[130 121 155 147 130] out 130, 130

[107 126 152 138 132] out 132, 107

[[126 130 109 127]
 [126 146 100 127]] out 127, 126

[126 113 153 112] out 112, 126

[120  99 128 114] out 114, 120

[128 105 116 144 146 132 138] out 138, 128

[155 155 150 152] out 152, 155

[142 126 123 125 123 149 117] out 117, 142

[138 135 155 129 104 134] out 134, 138
---
[[135, 151, 133, 128], [147, 141, 129, 130], [141, 129, 130, 147]]
151
[[134, 122, 144, 110, 124, 126, 118], [130, 123, 129, 126, 139, 152, 127], [123, 146, 125, 138, 129, 113, 135]]
122
[[118, 146, 149, 136, 117, 143, 115], [134, 134, 128, 129, 133, 128, 137], [135, 145, 153, 132, 120, 112, 150]]
146
[[103, 127, 127, 128, 129], [150, 128, 136, 127, 128], [118, 125, 131, 128, 129]]
127
[[125, 127, 139, 132, 115, 129], [137, 130, 150, 132, 117, 106], [118, 146, 140, 131, 129, 138]]
127
[[101, 110, 108, 150, 133, 117], [111, 129, 111, 129, 119, 104], [147, 109, 105, 114, 124, 155]]
110
[[129, 129, 143, 150], [129, 139, 153, 132], [153, 133, 128, 128]]
129
[[138, 118, 139, 120], [150, 115, 149, 111], [132, 128, 133, 130]]
118
---
[[139 103 146 144 150 147 107]
 [148 131 148 134 150 151 125]] value 150

[155 152 134 119 120 129] value 120

[[104 156 144 103 154]
 [ 98 104 148  98 109]] value 154

[157 123 151 110 151 125 141] value 151

[[139 100 109 118 106 129 131]
 [112 141 123 126 103 120 128]] value 106

[[115 110 146 104]
 [147 135 125 155]] value 147
---
[[121 129 141 113 152 149 132 143 136 116 146 152 141 137 150]
 [102 149 154 104 156 156 152 153 152 103 157 155 155 155 152]
 [140 121 119 141 119 118 118 119 119 136 117 121 116 118 121]
 [126 134 139 119 146 145 134 140 136 124 144 145 141 139 145]
 [151 131 113 152 110 111 123 112 119 151 112 110 117 120 110]
 [125 141 130 131 125 128 138 129 135 128 130 125 132 135 123]
 [154 115 113 148 117 114 110 114 111 149 113 119 112 112 120]
 [135 133 128 131 130 131 129 129 129 135 131 130 130 130 129]
 [125 136 130 128 128 129 133 129 131 128 130 127 130 132 126]
 [132 137 134 126 139 138 133 134 133 131 138 137 137 136 136]]	136

[[118 107 150 151 115 100 118 147]
 [143 129 153 123 107 114 109 151]
 [103 151 105 145 150 100 102 107]
 [139 127 101 151 124 137 108 132]
 [101 147 153  99 156 152 150 102]
 [140 122 153 143 142 151 134 151]]	151

[[139 136 110 140 120 122 105 130 131 137 117 128 137 136 129]
 [129 115 126 135 141 124 149 120 127 113 147 138 131 125 132]
 [120 134 100 128 130 134 117 126 126 143 113 123 136 138 132]
 [121 134 101 129 130 134 116 126 126 142 113 123 136 138 132]
 [108 115 133 142 123 131 143 123 135 145 123 131 117 136 135]
 [137 127 134 130 146 134 142 132 129 123 152 133 131 114 137]
 [112 112 129 137 128 126 139 135 132 150 121 124 118 144 130]
 [139 137 112 139 114 116 106 132 133 134 119 129 135 131 127]
 [118 111 132 131 136 120 140 116 126 112 144 130 128 137 142]
 [110 117 127 134 134 120 133 142 127 150 120 121 125 144 125]]	125

[[130 136 130 129 131 104 130 133 133 128]
 [137 117 133 127 129 139 128 129 129 125]
 [119 124 120 128 132 104 119 120 135 126]
 [135 122 130 126 131 132 122 126 128 126]
 [129 131 131 127 133 147 126 132 130 129]
 [133 132 122 124 127 143 135 138 133 127]
 [130 130 122 129 126 135 124 123 131 119]
 [133 126 135 131 125 149 122 129 128 125]
 [129 132 126 124 129 126 129 131 136 133]
 [137 116 127 120 124 142 138 132 128 130]]	130

[[125 131 153 128 126 114 116 121 140 131 144 133 147 122 134 126]
 [116 118 143 123 124 126 124 137 138 134 144 133 148 120 142 122]
 [133 126 103 130 129 143 138 135 119 125 109 123 107 131 123 130]
 [113 110 129 120 124 138 134 148 132 135 138 131 141 121 144 120]
 [129 122 110 129 128 142 135 139 124 128 115 125 114 127 128 128]
 [119 123 146 126 124 124 119 133 142 134 143 133 146 118 141 123]
 [132 126 106 130 129 141 136 135 120 126 111 124 110 131 124 130]
 [141 145 131 134 132 116 123 108 123 122 122 126 120 136 113 135]
 [131 122 100 129 129 146 140 139 118 126 109 123 107 131 125 129]
 [125 117 107 127 127 146 138 144 123 129 116 126 116 126 132 126]
 [145 147 124 137 133 119 123 108 122 120 115 124 112 136 110 136]
 [139 135 110 133 131 134 133 124 119 122 110 123 107 135 116 133]]	133

[[135 112 120 126 119 109 123 141 144]
 [120 133 131 132 122 135 140 126 156]
 [131 135 126 117 107 134 129 128 131]
 [125 123 132 126 148 145 120 126 135]
 [133 117 131 130 121 133 121 134 147]
 [127 136 131 137 112 137 129 127 108]
 [129 121 130 126 142 130 120 128 142]]	142
---
[[155 144 106 137 140 156 141]
 [116 101 154 101  99 107 102]
 [104 123 152 122 117 102 125]] → 125

[[144 122 145 125]
 [127 150 103 111]
 [133 134 107 115]] → 115

[[119 151 125 119]
 [146 105 147 155]
 [154 106 153 153]] → 153

[[101 129 146 131]
 [144 136 111 121]
 [151 109 145 148]] → 148

[[140 134 126 122 144 136 120]
 [144 133 135 117 130 111 132]
 [141 131 139 118 120 101 139]] → 139

[[135 135 121 144 130 118]
 [136 111 133 104 129 133]
 [117 144 130 142 131 129]] → 129

[[136 151 111 135]
 [104 123 135 131]
 [114 123 147 133]] → 133

[[ 98 112 111 153 155]
 [105 114 111 149 149]
 [152 141 142 107 106]] → 106

[[128 135 146 141 145]
 [128 135 146 141 148]
 [128 135 146 141 155]] → 155

[[135 133 109 122]
 [128 150 113 106]
 [143 122 156 134]] → 134
---
[[128 130 136 132 131 133 124 123 136 126 125 110 121]
 [125 129 121 134 136 137 118 117 121 113 118 140 124]
 [126 127 135 137 127 130 128 127 135 132 125 120 129]
 [129 134 132 124 124 125 122 132 121 127 133 126 126]
 [132 110 131 118 123 131 129 123 126 127 135 128 134]
 [129 131 115 123 134 125 138 129 131 129 127 131 124]
 [127 131 140 134 130 132 123 124 136 127 125 107 120]
 [129 134 132 124 124 125 122 132 121 127 133 126 126]] ==> 127

[[115 113 111 135 136 112 105 138 106 116 120 130 133 118 108]
 [121 121 121 137 132 121 110 135 109 123 124 133 135 123 111]
 [138 143 143 122 119 142 151 121 150 138 135 120 124 145 147]
 [135 135 133 122 133 135 133 129 134 133 125 130 122 137 137]
 [121 122 122 122 135 120 117 130 114 125 127 136 129 118 115]
 [125 124 125 136 124 124 127 127 127 125 125 129 130 122 127]] ==> 121

[[103 147 139 126 149 107]
 [125 132 139 117 128 114]
 [133 126 123 132 132 130]
 [153 112 101 149 104 148]
 [147 115 107 153 113 155]
 [132 128 108 142 116 135]
 [149 116 112 139 114 140]
 [128 134 120 126 123 127]] ==> 149

[[128 130 129 129 130 131]
 [129 132 130 131 136 135]
 [128 129 130 131 134 131]
 [128 129 132 132 137 132]
 [130 131 132 135 150 145]
 [128 132 132 132 136 132]] ==> 130

[[155 137 155 137 108 113 106 117 154 137 120 118 104 100]
 [117 109 120 109 146 149 145 131 120 109 131 148 144 137]
 [133 152 129 151 111 106 113 128 129 152 127 105 114 125]
 [117 114 119 114 142 143 141 132 119 114 132 142 141 138]
 [123 139 121 139 123 119 125 131 121 139 130 117 126 134]
 [120 102 124 102 149 153 147 129 124 101 130 154 145 134]
 [129 115 131 115 135 139 134 127 131 115 128 141 133 126]
 [121 140 120 140 124 120 126 131 120 141 129 117 128 136]] ==> 129
